In the rows, 128 means zero.
Each row is followed by its class.
[163 143 146 118  95 172 125 121 108 121 118 147 191 105 161 122 140 115
  93 108 125 152 111 135 112 108 145 101 116 121 121 126 105 176 170 151
  61 122  51 107 120 106 136  93] : pepu
[121 135 109  98 156 147 146 126  68 133 184 147 142 156 149 151 126 141
 110 146 139 143  96 177 114 147 123 133 106 105 141 122 158 153 135 115
 113 131 114 121  92 154 125  93] : rado
[112 130  69  87  61 129 161  67 127 107 111 114 163 114 196 138 159 143
 108 182 169 184 100 103 102 124 129 103 136 123 130 147  94 156 124 176
 140 152  91  99 170 123 151 140] : pepu
[149 112 124 145 129 120  89 106 145 129  91 122 116  98 151 145 170 169
 147 169  96 130 111  83 148 110 170 108 122 100  98 119  96 131 115 117
 155 142 128  92 151  54  78 107] : Zemo
[120 111 139 146 150 167 102 148  83 115 166 125 149 100 137  96 105 121
 132 146 170 112 109 164 173 138 107  87 134 129 138 136 120 158 115 117
 116 141 130 161  98 166 170 132] : zop
[133 104 144 114 112 157 127 122  96  92 126 142 149 162 116 104 106 147
 162 124 137 117 159 140 146 112 159 146 104 156 103 145 115 120  90 118
 128 130 137  67 133 100 144 135] : zop
[139 100 164 130 125 134 127 155 144 142 187 146 108 137  89  90 107 186
 122 129 137 116 168 139 152 169 137 110 167  77 118 152 138 111 145 132
  88 132 136 129 107 129 153 111] : sebu
[111 139 157  86 166 133 147 107  94 122 146 109 113 151 153 135 155 124
 132 161 154 123 147 101 135 162 124  94 197 129 126 106 174 139 129 100
 145  90 111 130  88 138 114 158] : sebu
[144 147  99 120 104 130 105 109 105 100 122 138 183 144 143 160 149 101
 103 138 110 101 151 138 156 188 111 110  99  93  91 133 110 157 158 109
  99 138 134 141 128  99 149 129] : pepu
[157 112  84  72 143 105  89 103 140 123 114 122 142  96 179 107 185 124
 156 113 119 152 120  74 152 107 144 117  79 137 111 141 103 201 130 174
 162 118  88  81 129 106 141 144] : Kir
[ 79 127 143 136 117 126 173 157 129 119 189 135 145 154 182 122  68 111
 145 103 170 158 146 143 152 178 104 182 139 112 152 111 122 130 133 160
 136 138 133 102 110 128 113 105] : Kir
[142 144 112 105  96 205 104 121  51 120 155 136 150 170 146 149 166 121
 105  76 130 133 168 159 132 116 144  82 116 173  93  87  99 106 111 120
  55 143 186 147 135 116 141 139] : Zemo
[106  97  95  65 139 130  97  93  86 158 132 125 120 114 160 142 204 138
 163 126  94 139  89 122 127 117 134  92 142 121 101 104  99 137 141 154
 140 121 125 125  94 154 102 127] : rado
[129 115 162  70 106 145  86 165  93  86  82 129 123  84 101 103 152  87
 173 152 153  91 119 116 166 139 110 124  85 118  71 130 133 147 140 113
 110 153 105 131  98 166 210 135] : Sugot
[159 107 153 126 147 106 113 132 152 120 132 116 131 182 187 139 144 157
 144 122  64 132 124 129 133 172 173  78  89 109 135 115 111 157 129 124
 112 135 166 143 180  78  96  74] : gom
[116 104 101 121 152 113 162 115 118 156 102 143 130 120 131 156 134  62
 131 125  61 118 152  64 137  59 144 158 145  95 110  87 133  73 182  91
 160  86  99  93 115  80  90 142] : Sugot
[ 85 107 159 150 105 135 171 147 143 190 157 142 173 208 125 126  72 106
 144 126 129 164 136 196 145 156 137 151 130 121 135 156  78  92 138 150
  95 115 153 151 111 123 126 124] : muru
[127 138 135 124 122  81 111 122 152 115 164 139  91 140  76  93 107 130
 129 101 112  79 141 116  95 162 125 139 195 133 131 109 100 119 141  98
 147 127 207 176 108  89 122 158] : gom
[151 105 144 121  96 142 122 132 135 154 180 147 111 109  79 137 191 169
 170 114 132 101 139 147 120 157 137 138 125 128 107 149 107 120 147 128
 123 123 178 138 129  97 121 122] : pepu
[ 86 112 115  49  94 176 102 139  62  79 102 113 114 137 152 104 152 110
 133  97 130 134 116  84 138 113 179  99 174 136 105 143 105 135 174 147
 116 171 154  89 138 128 164 150] : Zemo
[198 133 156 102 114 119 119 154  96 132 178 155  83 161  62 131 136 119
 139 148 129  52 128 149 174 130 161  93 101  52 109 113 140 130 139 139
 175 137 125 146 177  99 147 134] : Sugot
[134 133 105 118 131 116 101 109 139 146 174 155 104 202  97 127 118 162
 130  76 126 140 148 110 105 116 142 126 133 134 125 157 132 132 153 160
 136 136 148 104 134 101 104 119] : kasoz
[126 102 136 125 121 119 122 104 127  85 152  91 116  75 131 136 112 169
 129 151 175 161 166  99 117 133 145 162 135 130 142 164 126 114  69 120
 135 148 111 129 130 175 135  95] : pepu
[132 114 148  96 128 118 137 118 126 171 201 140 115 140 181 173 144 137
 132 159 145 156  87 153 101 120  87 101 174 107 140 100 118 127 107 149
 121 133 126 182 108 115 123 118] : Nege
[173 103 120 143 119 113  72 139 156 143 187 135 126 183 111 124 160 147
 119 110 133 105 148 125 125 133 134 135 182 166 136 170 119 116 118 183
 133 112 156 137 139 149 134 134] : Nege
[150 117 113  82 104 170  85 111  65 130  98  86 164 113 139 173 178  92
 121 130 151 179  87 126 146 184 155  93 121 143 107 127 145 147 130 122
 105 124 130 129 111 109 144  78] : kasoz
[129 106 133 104 103  87 126  90 152 182 149 138 127 116 164 162 130  99
 137 171 131 148 138  72 110 145 118  79 186 107 124 130 107 141 109 134
 132 139 155 142  51 102 152 156] : kasoz
[113  59 133  63 129 124 143  65 106 153 157 142  95  76 140 103 118 187
 125 143 158 143 130 134 152 189 131  96 176 111 123 114 120 127  98  90
 160 126 164 118 121 140 152 155] : Nege
[134 136 131  79 108 125 109 159 125 162 150 142 198 160 145 149 184 102
 146 127 181 159 113 138 139 131 107 117 135 150 105 109 126 137 156 188
  86 110 129 112 142 126 103 131] : Sugot
[108 140 113 127 153 176 117 139 141 165 123 118 168 124 154 133 162  89
 143 122 152 152 140 134 127 159 102  86 134 121 110 135 126 122 166 125
  90 130 124 130 109 110 160 162] : muru
[139 133  57 118  86 126 123 137 105 124 117 134 252 171 142 163 129  59
  89 119 125 171 157 133 137 164 152 147 127 164 116 142 112 122 161 135
  49 104 172 118  82 126 147 119] : luf
[110 121 125  87 125 132 166 108 158 135 154 136 142 147 147 116  95 165
  98  89 163 175  93 142 118 132 126 131 170 144 174 125  69 156 105 166
 120 126 144 108 118 116 149 100] : gom
[124  78 132 103  87 126 144 130  88  94 164 145  85 122 139  94 123 173
 122 122  93 101  65 147 119 131 155 174  76  93 126 122 123 124 144 117
 105 129 116 107 125 125 106  99] : sebu
[178 145 132 201 100 113 123 136 119 111 175 116 170 217 131 122 107 138
 123 164 154 141 151 143 111 154 155  84 120 151 131 133 124 136  89 154
  73 105 126 101 107 128 131 130] : sebu
[134 127 123 114 113 125 120 143 108 112 159 116 153 199 138 103 144 154
 144 131 126 145 155 134 111 143 157 102 140 136 112 147 122 129 137 149
  70 123 141 128 133 130 114 139] : sebu
[130 117 133 131  95 107 115 138  98 115 135 139 186 154 103 136  70 100
 133 191 151 188 102 176 105 117 164 160 134 173 111 128 139 104 120 116
 120 109 169  84  94 117 121 151] : Zemo
[145  95  37 187 128 116 125 101 131 155 100 156 114  76 136 151 152 152
 111 175 111 135  97 109 126 127  68  55 123 106 124 174 149 148 146 108
 131 176 118 153 125 152 121 142] : zop
[124 173 162 161 158 179 152 174 105 141 156 125  64 145 150 131 133 115
  76 173 143 137 128 172 160  90 101 146 114 126 153 112 182 122 115 108
 133 100 121 145 143 140 150 135] : Zemo
[134 107 126 153 152 150 152 153 132 151 179 156 181 130 126 170  97 116
  99 117 116 139 155 120 127  98 139 108 137  98 154 147 132  99 196 120
  80 129 131 115 115 108 143 112] : Zemo
[119 134 139 109 108 131 154  73 141 178 120 138 109 127 140 153 156 167
 158 126 118 168 165 123 108 141 123 146  97 160 118 127 145 127 139 148
 135  88 105 105 110 134  90 114] : Kir
[155 120 138 184 109 167 127 157 124 149 133 127 230 144 151 163  91  86
  92 160 115 167 171 164 148 107 134  80 123 127 117 114 124  81 131 151
  77 131 132 117 169 112 124 126] : Kir
[137 112  57  53 111 114 158 134  94 166 142 160 144 151 136 151 119  87
 116 158 115 211 110 148  83 103 151 132 121  94 118 196 114 168 175 154
 128 167 139 136 157  94 159 189] : rado
[174 148 159  99 136 116 156 143 146 137 163 134 138 144 136 109 136  99
 139 114 126 111 124 140  58 145 142 114 158 123 156 112 169 130 137 108
 114 123 105 184 107 109 108 119] : muru
[152  96 188 142 103 156 140 139 135 132 167 159  56 134 110 142 114 163
 144 105 144 118 122 137 147 134 118 138 165 157 140 120 115 104 110 163
 140 120 144 131 111 131 128  88] : Zemo
[131 118  65 125 104 152  88 114 113 163 155 123 164 156 134 123 206  98
  98 130 143 112  96 145 146 115 155  76 110 145 108 133  94 150 103 133
 156 152 176 119 118 133 220 175] : gom
[ 71 107 133 109 111 100 130  98  99 128 118 126 130 142 131  78 127 165
 132 177 105 132 118 130 136  77 115 123 182 121 107 102 142  73 110 113
 115  99 102 128  83 161 100 102] : zop
[166 143 109 122  83 142 143 124 108 164 161 183 119 115 129 108 209 102
 127 171 145 110 144 146 197 111 117 126 167  99  90 112 119 143 140 180
 187 122  97 144 111 150 142 151] : gom
[169 142  73  20 121 163 107 104 106 107 106 118 163 147  98 135 183 125
 118 108 134 130 142 125 103 131 149  74 162 129  95 133 100 113 132 109
  98 135 159 171 150  62 202 157] : luf
[122 133 161 116 145 104 129 167 201 194 138 162 130 116  77 129 124 148
 130 126 146 101 103 117 138 142 101 104 111 114 150 153 127 181 198 151
 115 115 161  98 123 114 145 138] : Sugot
[129 144 136 146 138 162  84 162 103 128 152 139 131 126 132 135 175 123
 139 121 119 120 109 136 100  73 136 116  61 137 107 121 164 127 178 113
  91 152  98 183 135 153 115  93] : luf
[160 109 178 136 126 136 117 127 120 150 200 168 103 148 102 128 138 163
  90 165 162  86 139 111 128 126 129 113 150 105 122 152 133 126 121 132
 133 144 111 148 171  86 144 128] : rado
[145  97  87 173  91 121 159 143 126 153 137 156 116  92 175  98 163 108
 114 168 117 131 126  94 142 127 124  99 125  67 105 123 132 114 115 109
  99 167 113  99 103 106 127 137] : muru
[104  85 115  81 141 108 132 115 113  88 123  99 159 161 172 149 110 138
 196 155  90 170 107 121 115 164 152  98  75 116 111 112  86 131 150 133
 123 141 165 132 174  70 124  84] : rado
[124 129  69  77 162 131  76 114 144  91 121 128 177 126 129 171 112 111
 108  90 151 117 143  60  98  96 131 104 133 163 129 134 149 147 134 137
 137 176 150  65 108 167 144 131] : Sugot
[159 178 124 151 110 112 103 101  69 114 211 102  78 216 105 127  82 159
 107 131 152 152 149 129 100 155 170  83 165 148 156 140  94 166 115 181
  77  85 159 135 103 130  91 156] : sebu
[112 138 130  34 115 129 145 109  63 105 152 104 163 162 131 104 183 171
 133  93 160 110  91 115 131 101 153  79 155 104 150 121  90 146 132 163
  86 105 102  92 163  96  97 135] : zop
[108 149 162 143 117 163 129 109 126 143 153 155 132  92 151 143 150 185
 100 135 189 118 119 134 157 100  99  96 128 157 145  97 131 153 109 164
 129 146 106 117 121 207  87 103] : Zemo
[124 107 115 173 145 142 109 105 125 126 121 115  90 176 142 166 127 154
 153 106 121 134 122  94 126 112 131  95 134 165 139 151 124 129 101 149
 152 130 127  82 130 117  99 110] : zop
[141 112 152  84  98 107  93  96 114 126 155 140 175 131  89 118 146 178
 111  90 168 126 104 158  97 116 152 113 134 129 115 129  96 123  98 140
 101 126 115  77 158 128  91 168] : pepu
[149 127  66  98  87 162 128 131 110 116 157 155 190 101  92 118 157  99
 124 130 171 109 153 112 180 101 156 136 165 110  99 128  80 115 139 157
 149 150 136 119  95 114 188 127] : luf
[120  80  97 108 106 141 108 124  78  69 135 111 115 154 195  55 149  97
 112 134 125 108 139  90 147 123 139 106 142 164 109 112 157 108  83 103
 127 124 139  93 126 130 204 154] : zop
[141 117 189  21  90 143  90 147  88 140 157 133 147 140 143 167 167 103
 171  95 107 103  98 169 138 162 145 104 105 120 110 119  89 159 174 193
 103 123 169 146 154 105 106 160] : Kir
[123 101 137 131 127 110 123 115 121 130 118 162 111 148 102 118 138 174
 174 130 134 116 139 118 123 173 110 138 138 125 103 191 126 141 157 114
 143 158 110 156 140 127  85 140] : Kir
[152 100 115  26 141 101  99 120 149  84  68 117 135  81 128 155 121 134
 131 121 121 176 130 111 143 185 132 107 122 121 108 142 129 168 115 125
 129 152 180  79 139 114 160 136] : gom
[125 141 151  64 106 111 161 130 145 116 138 157 118 165  81 136  83 177
 120 136 108  97 167 128 126  96 147 155 131 111 137 165 103 136 119 152
 140 147 185  89 155  96 108 147] : Kir
[120 186 107  18 141 151 115  84  78 119 156 132 132 124 120 104 146 143
 106 102 137 140 141 118 128  76 140 105 130 153 106  65  97 163 102 129
  74  95 166 103  62  91 104 126] : muru
[139 110 125 126 127 117 104  98 128 128 153 141 183 156 160 157 150 162
 105 163 125 171 155 132 150  70 125  99 101  99  95 134 134  99 138 175
 110 123  53 116 194 142  90 100] : pepu
[146 112 117 104 119 179  97 154  91  94 164 124 174 147 136 121 141 126
 143 115 177 174  84 161 140 126 115 130 126 183 100 121 103 150 114 166
  80 126 124 136  93 121 154  86] : sebu
[ 90 131 186  92 168 125 138 140 111 150 208 118  57 148 148 102 122 144
 139 177 126 142 149 136 159 120 123 175 163 124 129 111 145 132 124 115
 138  71 143 202  79 124 114 109] : sebu
[130 128  90  28 123 145 134  98 111 136 129 149 114 166 158 120 196 167
 105  88 133 128  88 108  92 101 130 126 163 151 119  84 141 121 120 130
 118 118 130  83 144  92  89 114] : Sugot
[107 125 162 137 121 111 152 157 103 173 159 134  49 160 182  72 145 108
 148 143  81 152 119 160 115 118 112 103 121  91 118  88 157 130 144 106
 100 104 108 161  91 142 160 139] : Nege
[ 83 113 177 111 102 115 159 122 130 158 120 140 184 162 147 106 144 140
 135 216 136  96 118 118 200 166 144 111 177  91 125 137 107 137 152 132
 147 109 145 120 114 110 107 106] : kasoz
[118 102 147  87 109 155 127 157 137 160 112 114 138 153 123 125 117  66
 135  28 132 153 127 126 121 157 157 102 143 173 138 154 110 167 155 157
 149 152 161 132 148 113 180 154] : Kir
[ 84 153 117  82  89 184  75  91  57 119 151 109 141 182 202 180 189  98
  85  73 132 135 131 101 125 117 139 106 151 186 110 108 100 153 128 178
  75 117 145  84  89 156 119 131] : pepu
[ 94 122  60 140  76 119 122  90 118 133 177 136 105 158 118 144 141 145
  91 135 173 155 120 104 136 169 121 152 155 183 128 156 119 143 146 165
 153 109 209  68 130 114 120 145] : pepu
[146 133 119  96 140 116 108 111 146 168 133 141  52 148  78 207 130 183
 143  50  91 141 130 161 108 174 128 106 108  80 121 131 132 119 141 121
 138 159 175 127 139  96  91 121] : Zemo
[118 130 139 106 102 109  84 119 127  82 160 103 179  88 168 151 131  99
 165 149 141 146 160  78 108 136 146  92 100 117 106 119 122 147 183 168
 105 144 122 108 137 132 135 129] : pepu
[122 157 119  93 101 141 152 117  89 129 153 133 108 120 163 128 119 133
 116 179 128 151 104 151 107 125 112 123 123  69 138 138 132 144 161 155
 107 133  80 141 119 129 139 135] : Kir
[140 145  79 125  68 155 121 119  91 118 134 107 182 172 183 106 154  73
  89 126 150 160 115 152 154 182 170 141 154 148 105 109  89 169  83 121
 140 133 159 126 116  65 168 110] : pepu
[130 161 162 121  97 119 122 107 142 138 169 139  73 150 151 164 128 128
  83 143 114  98 154 134 113 127 152 177  75  98 135 125 161 143 106 127
 171 157 121 156 149 139 138 108] : gom
[114 152 135 150 141  97  84 107 101 131 185 121  90 184 102 159 131 166
 153 113 128 160 145  94  62  76 132  66 145 120 100 134 104 124 156 131
 102 161 139 181 184  71  44 142] : pepu
[151 135 161 117 129 136 147 123 124 176 136 150  77 110 120 147 122 136
 121 117 104 129 178 153 172 128 121  97 137  93 123  98  97 120  93 119
 113 118 147 198 102 144 123 127] : luf
[120 132 168 147 146 133 132 157 145 178 119 147 130 179 132 118 129 111
 117  83 122 134 126 142 105 111 109 130 129 154 125  97 146 111 143 106
  97 110 111 146 152 116  89 125] : Sugot
[173  80 108 161 102 124 123 124 125 133 126 136  52 164 115 119 152 173
 148 155 131 165 119 110 133 112 121 100 205 152 113 164  96 101  90 175
 148 128 140 117 170 107 112 140] : Nege
[ 98 143 160 147 126 107 139  93 121 118 129 107 111 198 149 182  82 131
 163 119 130 156 114 124 163 175  87 118 139 105 141  92  79 111 130 185
 120  80 104 109 105 106  77  80] : kasoz
[128 112  90  75 125 101 124 131 149 160 109 141 199  95 100  87 167 172
 121 124 156 174 115 107 154 122 176 149 178 126 126 165  80 159 147 137
 112 119 148 119 131  94  79 114] : luf
[130 160 122  82 143 116 120 137 115  89 118 131 171 111 184 138 149 127
 141 160 137 156 122 148 131 120  80  76 105  66 117 118 118 165 137 159
  73 162  65 134 108 189 150 135] : gom
[181 195 119 160 147 197  91 140  90 150 171 142 110 192 173 122 134  80
 116 135  93 119 177 172 119 131 148  32 143  97  89  64 161 119 125 122
  94 134 142 126  97  90 129 158] : muru
[155 123 137 160 130 149  96 131 117 114 191 145 172 180 169 141  76 142
 121 112 161 158 157 170 102 166 129 158 114 130 129 145  96 130  79 155
  82 160 100 130 120 138 132  99] : rado
[137 125 111 123 137 138 138 131 155 179 182 158  98 108 173 127 155 114
 148 120 145 147 154  83 107 104 127 143 125 132 125 111 142 148 161 133
 158 149 121 173 140  95 113 111] : Sugot
